Each row has two labels, one from each of two sets.
[ -6 -18  -8  -5  -3  -2 -10  20  -4   7 -10   2 -22  25  -7 -13 -12 -12
 -10 -11   4   5 -12  12  -8   1   4   8   7 -14  34 -27  -1   0 -10  17
  27  16  -1 -19  14   8   1  10  -3  -4   5 -20  16  -5   8   4  -4   0
  14 -19   5  13   6   3   0 -23  -6   8   6   8  -9  -1   0  47   9   3
   7   9] => lalen & Mibam
[ -4 -15   4  -7 -34  19 -13  17 -10  10  -4  18 -16  -4 -19 -19 -21 -14
  13  12 -13  17 -13 -12 -12  -4  12   7  -5 -17  32 -13   2 -16  -3  28
  22   9  16  -1  10  15   9   6 -16   6   1   3  20 -37   1 -11  15  10
  -5   6   2 -10  28  -4 -25 -49  -3  10  -2   5 -17   7  -3  -6  22   2
 -21   6] => lalen & Mibam
[  2  -8   3  -2 -23 -11 -14   1  -4  14  -1  13 -19  12 -15 -21  -9 -10
  13 -24 -16   1 -17  12 -29  33  15   9  -5  -1  20 -18  -9   0   8  17
   9  -2 -17 -19   4   3  -4  16  -6  -4 -10  -7 -14  -5  25 -12 -34   8
   4   5  16  -1  -1   7 -12 -22  -7 -11   6  18   0 -16   6  11  20  -8
 -21  24] => lalen & Mibam
[  8 -10  -3   1  -9  -3 -24   1   0  15   7  -2 -14   1 -15 -29  -5 -12
  23  -4  -1   0 -15 -10 -16 -10  21  10 -10  -9   5  -3  -6  -2   5   8
  12  -4 -10  -4   0  -4   4  39  -4   2  -3   5  10 -19  32 -14 -31 -21
  10 -23   5   1   7  15 -16 -28  -7  -8  -3  20   9  -1 -13 -20  22  -2
  -7  11] => lalen & Mibam
[-29 -17  -3  -6 -20   9  -2   0   3  13   9  13 -22  10 -21  -1  -2 -23
  18  -4 -13  23 -24 -21 -22 -10  19   0 -21 -10  12 -24 -31 -18  10   7
  13 -12 -10   1  12   1  16   7  11  -6   4   6   7   0  21 -25  15  10
  13 -21  12  -9   0  -1  11 -47 -11 -11  -7   5  19  -4  10  -7  12  -9
   0  -3] => lalen & Mibam
[  3 -21  14  -9 -21  -9 -18 -18  -3  12   8  17 -15   3  -5  -9  -2   0
  -6  -5 -55 -26 -53  -6 -31 -15  13  12 -50  28 -36 -44 -22 -28   4  -1
   1 -13  -6  15   9   5  -7   3 -11  11 -10  36 -11 -16  22  16 -16 -12
  43  -7  14 -20   3  -2 -27 -35  -3 -24   2   3  23 -10  -6   1  57 -21
 -15  13] => lalen & Ver
[  7 -15  -7  11 -49   0 -39  14   2  19   6  31 -13   5 -24 -13 -18 -24
  14   8 -14   3 -32 -12 -34   7  16  14 -23 -19 -12 -24 -23 -11   4  27
  -2   2 -18  -1   7  -8   1  17  -5  -8 -11  14  10 -22  27 -21 -28 -13
  27 -12  20 -25  -9   4 -80 -35  -2 -11   2  27   9  -5 -17  -1  30  11
 -23  15] => lalen & Fasag
[-13  -5  17  -9 -11 -31   5   7 -14  14 -25  -1   6   4   1 -33  -6  -3
 -12   0  -3  43   1  18 -15   9  11   1 -21   8 -27 -17 -77 -17 -13  13
  -4  -6 -13 -24   1   3 -10 -23 -41   4  10  -4   9 -30  36 -11 -29  37
 -23 -12   5  13  -4  15 -30  14 -15   0  12  28   8 -21   8  -7  14  38
 -48  19] => gikon & Mibam
[  0  -8   0  -2 -30 -16 -18 -14  -7  15  30 -14  11   7 -23  -9 -13 -27
  20 -26 -17  -8   4 -24 -30 -15  -9  15   9 -14   9 -11 -32 -14  -3  -2
 -10 -11 -32   8  12   2  -7  22  -9   1 -13 -32  22 -17  35   3 -54 -24
   8 -21  -5  14  -8  15  17  -9  -2 -31   2  19  28 -21  11   5  24  47
  -5  13] => lalen & kedum
[ -6 -17   8   0 -22  -2 -36 -25 -34  11  -6  15 -12  12 -12 -30 -41 -10
   5 -22 -22   3 -30   3 -24   3   8  31 -12  33  -8 -18 -38 -13 -18  19
  13 -36  -5   9  20  -5  -9   1 -20   0 -19   5   8 -23  31  -7 -18  -6
  17  14  -8  -8  21  10 -27 -29   0   5   9  45  20  -3   4   6  43  17
 -23  14] => lalen & Mibam
[ -9   4  10  -1 -43 -18 -12  -1  -3  27  -9   5  -4 -18 -38 -19  21  -4
   6  41  22  77  24   5 -34  43   1  -2 -12   1 -27   5 -23 -23  42   1
  31  39  -5   7 -35   5   0  -9 -21   2  27  26 -16 -37  38  10   2   5
 -19 -42  21  18 -54  25  -2  16 -29 -18   4  42 -27 -26 -19 -62 -54  -1
  -2 -25] => gikon & kedum
[-20 -24   6  -4 -28  22 -19 -35  11  25  10  19 -25  10 -37  -9  -6 -17
  31  20 -21  25   1 -15 -48 -21 -13   3 -30  -6  15 -29 -53 -25  -6   4
  10   5 -20  16   7  14  -4  -5 -24  16   7  12  18 -17  26  -7 -31   2
  -5 -55  11   5   8  17  -3 -24  11 -39 -16  23   9 -12  38 -27  30   2
   2 -20] => lalen & kedum
[ -6 -26  14  -5  -7  29   5 -17  -9  14  -9   6 -17  13  -8 -18  -7  -2
  -4 -14 -24   7 -34  -7 -16 -27   1  27 -28  11  12 -28 -24 -25 -13  -5
  -4   7  -8  -9  20  13   5   7  18 -30 -51  12   9 -19  18  -8   9  -3
   0 -24   7 -14  15  -5  -8 -33   4   7  -6   4 -10   7  26  -2  21 -18
 -20  11] => lalen & Ver
[ -5  15   2  -8 -22   1 -18   0   4  15  15  13 -10   9   5 -15 -14   6
   3   1 -17  -5 -26 -27  -9   0 -19 -14  -7  -8  17 -15  17   6   7  24
   3  20  -4 -15  21  17   2  24  -9   8   0  -2  12 -28  -8 -22  -1 -23
   8   4  -6 -10  16   2 -16 -19  10  -1 -33   4  -3  11   4   6  39   5
 -13  13] => lalen & Fasag
[ -6 -24  -7 -11 -22  26  -7  14  37   9 -10  22 -28  18 -11 -15 -16  41
  10  18  -4  -1 -41  -5 -13   2  21 -12 -21   0  10 -36  -4  -5  -2  26
  16   2  11   3  20   4  10   3 -10  19   2  -1  17 -20   5  -8  25  43
  11  -2   2 -13  28   3 -24 -67 -15  24   8  10   3  37  -3  -1  37  11
 -33   3] => lalen & Mibam
[ -2 -11  12 -17 -23 -14 -25  17 -20  15 -13  15  -6  23  -6  -7 -32  -1
  -8 -47 -23 -21 -18 -29  -8   4   6 -18  12   8  -6 -17 -18  -8  -4  21
  -3  -2  -3 -17   8  -2   5   2  -1   1  -4  -5  18  -1  13 -10   7  24
   2  -7   6   8  43  21  -2 -42   5   5  -9  -5  -4  -9   3  13  20  11
 -23  14] => lalen & Mibam

Each row has two labels, one from each of two sets.
[ 11 -22   8  -3  -3 -16  -8  31  34 -12   9  -8 -17  -7 -12 -45  22 -55
  -7 -14 -45   4   4   6 -25 -18  14 -36  11 -11 -36   0 -12 -16 -46 -16
 -29   6   5 -35  10   5 -11 -46  -4   9  -2  22  33  -3   6 -28 -46  12
   1  -3  -1   5  -6  14  28 -12 -12 -13  29   4 -14   2  -6  11 -13 -59
  18   6] => kodo & P
[  9  14   2 -16 -20  19  -5  24  21  -9   0  -8 -13   3   5 -12  20 -35
   3   7 -31  17  22  22  -3  -4  18  14  -6  12 -44   8 -13 -22 -57 -13
 -20  10  12 -18  18   7 -13 -34   6  12  -7   3 -16 -10   9   8   3  19
   2  -4   0  -4   0  11   2  11   0  -5  16  -1 -12  25  -3   2 -10 -20
   2  -3] => kodo & L
[ 16 -22  -4  -6 -20  21  -4  32  24  -6   7   1 -12   9  -3 -11  32 -51
  -5   7 -21  18  17  24  -6 -12  24  26   2  22 -54   5 -19 -20 -56 -16
 -12   9  10 -21  18   5 -13 -43   5  -8  -8   8   1 -15  13 -15 -21  17
   0  -9  -1  -1  -2  19  10  -5 -11 -10  20   0 -22  24   3   6  -5 -17
  16  -4] => Deta & L
[  5 -13  -2  -9 -18 -12  -9  33  39 -33   9  -1  -6 -10   0 -31  25 -48
   4 -13 -34   6  19  10 -28 -22  16 -37   4  -2 -31  -1 -16  -6 -47 -21
 -15  -2   6 -39   1   6  -7 -42  -7  18  -5  21  21 -16  10 -15 -23   5
   2 -14   1   5  -1   9  25 -20  -6   0  27   5 -26  13 -12  -6  -6 -39
   5 -10] => Deta & P
[ 18   2   2   6  -1  24   1  23   9  24   5 -14  -8  -1  -8 -12  26 -35
 -15  19 -27  -5  17   5  -2  11  16  33  -1   3 -43   3  -8 -19 -34 -10
 -20  14  15  -4  13  -4  -6 -42  19 -33   3  -6   4 -10   5  -8 -28  21
   5   4  -3  -3 -10   7   7   0  -7 -18   6   2  15  11  -5  11 -22 -19
   1   6] => kodo & R
[ 16  18   2 -12  -1   8  -4  36  14  -1   2  -7  -6   0   6 -16  15 -38
  -3  11 -30   7  15  23  -6  -7  18  12   1   4 -46   9 -14 -16 -50 -13
 -28  13  15 -19  23  -1 -11 -36   4   0   4   8   8 -12  12 -17 -22  22
   7  -1   3   2  -1   8  13   3   2  -9  15   0  -9  19  -1   9 -15 -29
   8  -4] => kodo & L
[ 23  15   6   4  -6  31  -4  25  14  14   1 -15  -8   1  -2 -15  18 -37
  -8  17 -29   6  27  19  -3   5  24  36   0  11 -53   4 -14 -32 -44 -12
 -22  14  15 -13  22   3  23 -36  16 -22   3   4   2 -10  10 -13 -30  24
   7   6  -5  -6  -9  13  10  14 -11 -14   4   7   0  15  -7   7 -13 -21
   5   4] => kodo & R
[ 13  16   7  -7   7  24  -2  27  -3  24  13 -12  14   5 -10  -4  30 -32
 -14  17 -15   5   1  16  21   1   8  37   4   9 -40   8 -10 -16 -20  -6
 -29  10  17  -4  24  -4   0 -21  21 -30   6 -12  12   0   9 -11 -23  27
   3   8   2   0  -2   1   2  -3 -13 -11   3   9   8  14  -1  14  -9  -6
   9  -2] => Deta & R
[ 16  -5  -9  -3 -32   7  -1  35  27 -19  -4  -3 -13   0   1 -18  27 -25
  11  10 -32  13  26  16  -9  -8  20   2   5   5 -47  -1 -10 -15 -64 -22
  -9   8  10 -19  13  10  -8 -46   3   8  -6   4  -3 -13  11  -5 -20   9
   7 -13   1  -4  -5  12  12  -2   1 -12  17   2 -29  22  -5  -1  -7 -26
  -3 -11] => Deta & L
[  8 -20  -6 -27 -14  16  -6  12  34 -33   3   2  -5   5   1  -5  20 -44
   6 -11  -3  25   2  23   4 -15  12  16  10  19 -49  16 -16  -6 -39   0
 -22   3  -9 -22  18  -8 -15 -26  -9   3 -10  10   9  -3   4  -6 -11  21
  -3   6  10   7  -1   4  -8   3  -4  11  20  -3 -35  25   0  11   4   6
  16 -11] => meti & L
[ 13 -11  -2   1 -14   6  -2  28  20 -10   9  -6 -11   0  -7 -21  15 -41
  -4  -1 -19  10  21   9 -10   1  16   7   8  15 -47   1 -52 -17 -41  -8
 -16  14   5  -9  15   3  -9 -29   2   0  -2  -1   5  -7   8 -12 -21  14
   8  -1  -1   1  -8  10  11 -15  -7  -9  21   2  -7  15   0  13 -14 -20
   2   2] => kodo & L
[ 11  18   3  -8 -14  -1 -10  21  14  -3   5  -5 -12 -11  -2 -19  21 -32
   3  12 -32  16  19  17  -8 -10  13   2  -8   1 -39   7  -6 -17 -48 -13
 -18   9  18 -16  20  10 -16 -30   7   3  -1   8   3 -10  12 -13  -8  17
   7  -9  -6  -3  -3   4  11   3  -5  -6   7  -7  -1  16  -9   3 -13 -26
   7  -3] => kodo & L
[  4 -25 -15 -29 -24  15  -7  -6  13 -34  -2  11   3   3   5   9   7 -25
  12 -15   3  28  -3  15   6  -5  -5   6  11  19 -26  14  -6   4 -21  -1
  -1  -7 -10  -6  20   2  -8  -1 -28   5 -10   4   6   3  -5  10   8   5
  -3  -4  10   4   2  -4 -11  -1   2  12  26  -8 -30  11  35   5   7  17
  10 -15] => zab & L
[  3  11  -4 -16 -19  10  -8  20  24 -15   8  -2  -3  -1   4  -8  25 -40
  -1   2 -25  11 -16  19  -4 -13  12  10   4   2 -39  12 -14  -8 -44 -26
 -17  -2   8 -25  25   1  -4 -26   2  -1  -9  15  23 -16  17 -12  -9  17
  -1 -17   4   5   4  -1   9   5  -5  -5  15  -7 -20  25 -10   1  -5 -11
  11 -14] => Deta & L
[ 21 -24  13   9   2 -11  -4  30  28 -11   8 -13 -17  -3  -7 -33  16 -42
 -13   4 -38  -6  25   1 -22 -13  15 -32  14  -4 -45   1 -19 -20 -35 -21
 -38  12   8 -30   5   9 -12 -60   0   2   7  13  32  -7   0 -31 -47  11
   3  -4  -4  -2  -6  21  30 -21 -15 -21  24   9   4   1 -15  12 -27 -67
  14  -5] => kodo & P
[ 16 -51 -19 -15 -28  12   0  21  20 -40  -8   6 -11   9   2 -21  17 -33
  11 -11  -1  22  13  18  -3  -6   8   9  12  18 -47  13 -12  -7 -37 -10
  -4   3 -11 -20  16   2 -28 -23 -11   7  -3  -3   0  -1   1  12  -9   7
  -2 -10   1   5   8   8  -5  -5   1  -4  20  -3 -29  16  16  -2   4   2
   9  -8] => zab & L
[ 17 -15  -3   1 -28  18  -1  35  22 -15  -9  -5 -12  -4  -5 -22  32 -46
  -3   3 -27  13  29  15  -9  -8  22  11   3   2 -63   6 -13 -18 -60 -13
 -14   7   3 -18  12  11 -12 -36   6  -2  -7  -1   3 -14  12 -12 -34  17
  -3 -11   1   1   3  14  12  -1  -7 -20  19   4 -14  13 -11   8 -17 -25
  11  -4] => Deta & L
[  4  -5  -4 -27 -22  -3  -2  16  18 -25  -2   0  -6  -1   5 -12  21 -20
   9 -10 -24  11   9  14  -5 -10   1 -11   2  -5 -38  10 -11 -13 -45 -13
 -12 -10  17 -16  17  10 -10 -25  -2  17  -7   5  11 -11   2  -4  -8  19
   1 -14   2  -6   0  -7   5  -5   0  -7  14  -3 -19  19  -9  -2  -6 -24
  11  -1] => kodo & L
[ 15 -21  -8  -5 -15   9  -3  30  28 -27  -3  -6 -24   8  -3 -20  21 -38
   8   9 -20  15  38  17 -12  -9  19   8   5   9 -54  11  -4 -17 -65  -9
 -11   3   4 -21  15  12 -11 -41  -6  14 -12   7  -8 -14   6  -2 -22  15
  10 -15  -1  -3  -2  14  11  -6  -6 -14  24   3 -23  19  -5 -11  -5 -25
  19  -2] => Deta & L
[ 18  -7  -6 -20 -18  14  -5  17  19 -19   4   2   0  -1  -1 -15  23 -54
   6  -1  -8  17   7  25   6 -14   5  18  11  16 -56  11 -20 -10 -47 -12
 -24   8  10 -29  26   3 -12 -28   1  -2 -10   7   0  -9  12  -6 -20  20
   3  -3   4   5   5   8  -3   8  -8  -1  25   1 -22  30  -1   6  -5 -13
  13  -2] => Deta & L
[  6 -21   5 -10 -13 -12  -7  19  35 -23   6  -2  -9  -4 -12 -17  17 -31
   0  -7 -23   2  -2   6 -15 -13  -2 -31  10  -2 -30  11 -14  -1 -20 -10
 -22  -4   5 -27  14   7 -11 -16  -9  19  -2  13  11  -7   5 -12 -17   4
   3  -9   1   9   5   6  18 -19  -7 -15  18   1 -14  -1 -10   7   0 -35
  14  -2] => Deta & P
